Here is a tiny trained network, its code and every weight. The questions are about switching its units off for an input and a target symbol, where a switched-off unit gives its printed mean instead of its output.

import numpy as np


def w(rows, s, z=0):
    codes = np.array(rows[::2]) - 128.0
    scale = np.full(codes.shape[1], s)
    scale[-1] = z or s
    return codes * scale


def f(y):
    return y / 2 * (1 + np.tanh(0.7978845608 * (y + 0.044715 * y**3)))


def softmax(a):
    e = np.exp(a - a.max(-1, keepdims=True))
    return e / e.sum(-1, keepdims=True)


def log_softmax(a):
    a = a - a.max(-1, keepdims=True)
    return a - np.log(np.exp(a).sum(-1, keepdims=True))


def net(x, mask):
    ids = ['ΓΔΘΠΣβηλμφ'.index(c) for c in x.split()]
    T = len(ids)
    res = E[ids] + P[:T]
    r = res
    for j in range(3):
        rows = slice(4 * j, 4 * j + 4)
        q, k, v = (r @ M[0][rows].T for M in (Q, K, V))
        z = softmax(np.where(np.tri(T) > 0, q @ k.T / 4**0.5, -1e9)) @ v
        o = O[0][rows]
        res = res + np.where(mask[j], z, o[:, -1]) @ o[:, :-1]
    y = f(res @ A[0][:, :-1].T + A[0][:, -1])
    res = res + np.where(mask[3:19], y, B[0][:, -1]) @ B[0][:, :-1]
    return log_softmax(res[-1] @ U[:, :-1].T + U[:, -1])


Q, K, V, O, A, B = {}, {}, {}, {}, {}, {}
E = w([
[145,6,209],'Γ',
[157,136,141],'Δ',
[172,250,135],'Θ',
[39,58,116],'Π',
[45,95,215],'Σ',
[161,136,141],'β',
[162,136,142],'η',
[33,114,23],'λ',
[158,137,141],'μ',
[191,2,67],'φ',
],0.011)
P = w([
[15,178,183],'0',
[181,255,157],'1',
[103,212,174],'2',
[100,217,174],'3',
[111,214,160],'4',
[119,219,167],'5',
[116,210,165],'6',
[92,218,165],'7',
[98,210,163],'8',
[111,219,158],'9',
[105,216,152],'10',
[109,224,152],'11',
],0.0027)
Q[0] = w([
[137,51,170],'h1',
[87,36,80],'h1',
[79,144,33],'h1',
[130,106,138],'h1',
[102,66,199],'h2',
[187,154,129],'h2',
[101,63,212],'h2',
[205,129,194],'h2',
[142,94,138],'h3',
[76,188,245],'h3',
[177,4,124],'h3',
[141,75,206],'h3',
],0.019)
K[0] = w([
[181,48,143],'h1',
[160,38,8],'h1',
[98,138,5],'h1',
[139,109,126],'h1',
[63,135,220],'h2',
[197,68,126],'h2',
[61,129,244],'h2',
[197,24,223],'h2',
[138,88,139],'h3',
[42,183,238],'h3',
[209,4,140],'h3',
[105,52,199],'h3',
],0.014)
V[0] = w([
[123,131,131],'h1',
[78,193,118],'h1',
[132,138,122],'h1',
[159,90,134],'h1',
[113,56,123],'h2',
[144,77,66],'h2',
[91,125,190],'h2',
[145,102,88],'h2',
[72,198,148],'h3',
[128,66,86],'h3',
[90,173,10],'h3',
[77,123,192],'h3',
],0.011)
O[0] = w([
[139,133,135,125],'h1',
[155,220,205,61],'h1',
[115,134,133,122],'h1',
[112,75,88,168],'h1',
[231,88,70,251],'h2',
[207,188,64,149],'h2',
[118,16,158,209],'h2',
[175,176,85,125],'h2',
[58,186,217,159],'h3',
[133,32,72,86],'h3',
[2,162,36,17],'h3',
[127,75,254,201],'h3',
],0.0088,0.0019)
A[0] = w([
[76,123,71,195],'n1',
[62,189,125,202],'n2',
[44,202,46,131],'n3',
[253,200,176,110],'n4',
[221,254,123,130],'n5',
[94,151,217,90],'n6',
[7,82,102,55],'n7',
[119,148,59,67],'n8',
[92,214,88,1],'n9',
[133,145,104,177],'n10',
[163,122,60,82],'n11',
[117,133,122,66],'n12',
[159,125,84,67],'n13',
[171,204,175,112],'n14',
[101,132,103,115],'n15',
[223,177,102,67],'n16',
],0.0068,0.0082)
B[0] = w([
[193,153,98,187],'n1',
[202,232,166,214],'n2',
[178,117,97,178],'n3',
[80,59,114,220],'n4',
[92,134,29,255],'n5',
[64,108,87,193],'n6',
[60,167,68,145],'n7',
[90,124,151,141],'n8',
[146,3,168,154],'n9',
[175,133,129,166],'n10',
[39,141,81,169],'n11',
[58,131,96,108],'n12',
[77,137,120,141],'n13',
[82,130,143,206],'n14',
[122,139,101,124],'n15',
[174,76,174,164],'n16',
],0.021,0.0078)
U = w([
[254,25,118,147],'Γ',
[183,113,102,138],'Δ',
[98,196,69,4],'Θ',
[193,102,100,228],'Π',
[77,62,120,65],'Σ',
[180,113,101,191],'β',
[187,115,106,184],'η',
[246,139,82,66],'λ',
[183,118,104,138],'μ',
[175,60,8,122],'φ',
],0.0054,0.0028)

Each question gives the input, a string of symbols that net reads in full, and the target symbol t.
The units are the heads (4 rows each of Q, K, V and O) and the neurons (one row each of A and B). Each row of codes is followed by its name. A weight is (code - 128) times the scale printed after its matrix; where a second scale follows, it is the last column's (O, A, B and U).
mask holds one flag per unit, heads first, then neurons. A switched-off unit (its flag False) gives its mean, the last column of its rows in O or B, instead of its output. The means were averaged over made-up inputs and are rounded, as every weight is.
A unit's drop is (log p(t) with every unit on - log p(t) with that unit switched off) / (log p(t) with every unit on - log p(t) with every unit switched off).
The circuit of an input: a set's keep is (log p(t) with only the set's units on - log p(t) with every unit switched off) / (log p(t) with every unit on - log p(t) with every unit switched off). Starting from the 12 units with the biggest drops (on a tie, the unit counted first), units are removed one at a time, each time the one whose removal leaves the highest keep (on an exact tie, the one counted first), for as long as the keep stays at least 0.8.
units of the circuit, in order: the units of the circuit, biggest drop first
top k neurons: the k neurons with the biggest drops, biggest first
heads that matter: for each layer, one digit per head in row order, 1 if its drop is at least 0.15 and else 0, layers parted by /
input Θ Γ β Θ Θ Δ φ Π, target Θ: top 2 neurons : (n7 n9)
input Γ φ Δ, target Γ: units of the circuit, in order : (h3 n5 n11)
input β μ Δ Θ φ Θ β, target Θ: units of the circuit, in order : (h3 h1 n5 h2)
input μ Σ Σ φ μ, target Σ: heads that matter : 101
input Σ μ Θ Π, target Σ: heads that matter : 011
input Δ Θ Π Δ Σ, target Σ: units of the circuit, in order : (h3 n6 h2)
input Σ Γ Γ Γ φ η Π, target Γ: top 2 neurons : (n5 n11)
input η Θ Θ φ Π, target Θ: units of the circuit, in order : (n7 h2 n9)
input Σ β Γ β, target Σ: units of the circuit, in order : (h3 n2 n1)
input λ Δ η, target λ: heads that matter : 001
input μ Γ Γ η φ Γ φ Σ η Γ β, target Γ: top 2 neurons : (n11 n6)
input η Θ Π Δ φ Θ φ λ Θ Θ Δ Δ, target Θ: top 3 neurons : (n5 n14 n2)
input λ λ φ μ Δ, target λ: heads that matter : 001
input φ Θ Π Γ Σ Θ Θ μ Θ β Δ Δ, target Θ: units of the circuit, in order : (h3 n9 n16)
input Σ μ μ, target Σ: top 3 neurons : (n6 n1 n2)
input Σ Θ β, target Σ: heads that matter : 101
input Γ φ Γ, target Γ: heads that matter : 001
input μ Δ η Σ Σ η Θ, target Θ: units of the circuit, in order : (h3 h1 n5)
input Θ Π Θ μ, target Θ: heads that matter : 101
input φ μ φ μ φ β, target φ: heads that matter : 011
input Σ Θ β η, target Σ: heads that matter : 101
input Σ Δ Θ Δ, target Σ: top 2 neurons : (n6 n1)
